Here is a tiny trained network, its code and every weight. The questions are about switching its units off for an input and a target symbol, where a switched-off unit gives its printed mean instead of its output.

import numpy as np


def w(rows, s, z=0):
    codes = np.array(rows[::2]) - 128.0
    scale = np.full(codes.shape[1], s)
    scale[-1] = z or s
    return codes * scale


def norm(h):
    return h / np.sqrt((h * h).mean(-1, keepdims=True) + 1e-5)


def f(y):
    return y / 2 * (1 + np.tanh(0.7978845608 * (y + 0.044715 * y**3)))


def softmax(a):
    e = np.exp(a - a.max(-1, keepdims=True))
    return e / e.sum(-1, keepdims=True)


def log_softmax(a):
    a = a - a.max(-1, keepdims=True)
    return a - np.log(np.exp(a).sum(-1, keepdims=True))


def net(x, mask):
    ids = ['αβγδεζθλμξπστφψω'.index(c) for c in x.split()]
    T = len(ids)
    res = E[ids] + P[:T]
    r = norm(res)
    for j in range(2):
        rows = slice(2 * j, 2 * j + 2)
        q, k, v = (r @ M[0][rows].T for M in (Q, K, V))
        z = softmax(np.where(np.tri(T) > 0, q @ k.T / 2**0.5, -1e9)) @ v
        o = O[0][rows]
        res = res + np.where(mask[j], z, o[:, -1]) @ o[:, :-1]
    y = f(norm(res) @ A[0][:, :-1].T + A[0][:, -1])
    res = res + np.where(mask[2:6], y, B[0][:, -1]) @ B[0][:, :-1]
    return log_softmax(norm(res)[-1] @ U[:, :-1].T + U[:, -1])


Q, K, V, O, A, B = {}, {}, {}, {}, {}, {}
E = w([
[143,135,214,5,115,112,161],'α',
[188,115,154,113,198,133,152],'β',
[114,113,65,75,182,146,117],'γ',
[149,71,155,159,107,72,84],'δ',
[139,135,142,118,181,149,56],'ε',
[136,154,99,120,82,166,123],'ζ',
[119,97,200,196,116,87,14],'θ',
[170,142,63,194,165,110,87],'λ',
[70,88,46,127,105,149,125],'μ',
[170,156,111,168,96,104,171],'ξ',
[172,153,143,114,70,57,94],'π',
[133,164,118,127,69,157,5],'σ',
[45,194,120,138,151,81,117],'τ',
[134,62,88,18,202,19,184],'φ',
[117,89,83,166,118,169,153],'ψ',
[176,152,221,90,98,159,124],'ω',
],0.024)
P = w([
[157,213,195,127,158,211,254],'0',
[144,196,198,116,162,200,238],'1',
[146,192,193,136,159,186,221],'2',
[138,184,208,127,153,187,197],'3',
[136,183,220,133,154,183,171],'4',
[133,168,216,136,152,169,147],'5',
[128,167,215,146,143,169,144],'6',
[121,155,215,149,137,168,117],'7',
[117,159,234,145,142,170,105],'8',
[130,158,218,153,147,169,109],'9',
[121,152,232,154,127,164,87],'10',
[125,155,221,150,140,167,89],'11',
[120,146,233,154,119,165,80],'12',
],0.0049)
Q[0] = w([
[60,70,89,131,108,106,246],'head 0',
[138,71,142,88,215,97,180],'head 0',
[98,198,74,178,82,124,93],'head 1',
[127,188,50,141,211,147,131],'head 1',
],0.013)
K[0] = w([
[173,30,74,147,122,148,158],'head 0',
[200,53,147,86,153,145,89],'head 0',
[34,253,137,154,132,77,133],'head 1',
[123,136,97,131,186,146,140],'head 1',
],0.015)
V[0] = w([
[1,158,136,178,183,108,180],'head 0',
[116,76,162,72,166,179,105],'head 0',
[211,63,92,108,130,139,107],'head 1',
[247,54,136,70,24,186,90],'head 1',
],0.0052)
O[0] = w([
[136,101,77,124,254,138,185,204],'head 0',
[98,130,188,106,108,151,114,146],'head 0',
[153,214,77,74,190,196,56,66],'head 1',
[168,118,78,86,182,171,169,8],'head 1',
],0.01,0.0014)
A[0] = w([
[63,99,149,106,187,14,146,77],'neuron 0',
[174,92,93,124,170,199,116,3],'neuron 1',
[110,4,106,130,52,190,122,158],'neuron 2',
[126,227,137,90,89,166,198,15],'neuron 3',
],0.013,0.0042)
B[0] = w([
[155,158,82,49,71,159,139,253],'neuron 0',
[128,159,156,178,3,68,122,194],'neuron 1',
[155,127,102,130,186,168,95,239],'neuron 2',
[90,63,81,125,128,104,107,190],'neuron 3',
],0.015,0.0043)
U = w([
[136,48,187,87,56,182,136,112],'α',
[103,223,195,117,191,164,136,194],'β',
[149,171,101,89,35,176,35,2],'γ',
[215,97,104,98,27,46,65,22],'δ',
[142,246,89,153,207,37,98,133],'ε',
[133,137,136,180,68,210,169,163],'ζ',
[223,49,112,91,189,60,52,62],'θ',
[86,80,102,164,177,4,170,211],'λ',
[70,11,67,114,56,118,73,78],'μ',
[87,115,163,165,86,79,172,126],'ξ',
[201,197,78,43,171,109,141,125],'π',
[36,46,183,188,105,59,77,146],'σ',
[1,207,119,124,89,92,135,178],'τ',
[81,91,148,64,178,78,154,227],'φ',
[51,136,104,132,249,155,159,227],'ψ',
[193,160,200,133,147,129,197,147],'ω',
],0.0088,0.0069)

Each question gives the input, a string of symbols that net reads in full, and the target symbol t.
The units are the heads (2 rows each of Q, K, V and O) and the neurons (one row each of A and B). Each row of codes is followed by its name. A weight is (code - 128) times the scale printed after its matrix; where a second scale follows, it is the last column's (O, A, B and U).
mask holds one flag per unit, heads first, then neurons. A switched-off unit (its flag False) gives its mean, the last column of its rows in O or B, instead of its output. The means were averaged over made-up inputs and are rounded, as every weight is.
A unit's drop is (log p(t) with every unit on - log p(t) with that unit switched off) / (log p(t) with every unit on - log p(t) with every unit switched off).
most important unit: the unit with the biggest drop
top k neurons: the k neurons with the biggest drops, biggest first
heads that matter: for each layer, one digit per head in row order, 1 if its drop is at least 0.15 and else 0, layers parted by /
drop of u: that unit's drop, to one decimal
input ξ φ ω, target α: most important unit => neuron 3
input μ ε ε ε φ θ τ ε ψ α ω, target ω: heads that matter => 10
input δ τ ω ε μ ξ ε μ ψ, target ψ: top 2 neurons => neuron 2; neuron 1
input β τ δ γ σ ψ, target ψ: top 3 neurons => neuron 2; neuron 1; neuron 0
input ψ ω ε α π π ξ δ, target θ: heads that matter => 01
input ε ψ γ λ θ α μ ω φ, target π: heads that matter => 00
input μ ζ λ π μ θ π θ γ, target τ: top 3 neurons => neuron 1; neuron 2; neuron 0
input τ α λ θ, target θ: top 2 neurons => neuron 0; neuron 1
input γ θ ε π β ζ, target μ: top 2 neurons => neuron 3; neuron 0
input θ β ξ, target λ: top 3 neurons => neuron 3; neuron 0; neuron 1
input φ π λ ξ, target λ: drop of neuron 2 => 0.1
input β β α π λ τ ζ λ θ, target θ: drop of neuron 0 => 0.4
input θ ζ τ μ λ α τ δ φ μ σ γ, target τ: drop of neuron 0 => 0.2
input α β λ φ λ ω λ φ μ ζ τ π, target π: most important unit => head 0
input β ε ξ δ, target θ: drop of head 1 => 0.3
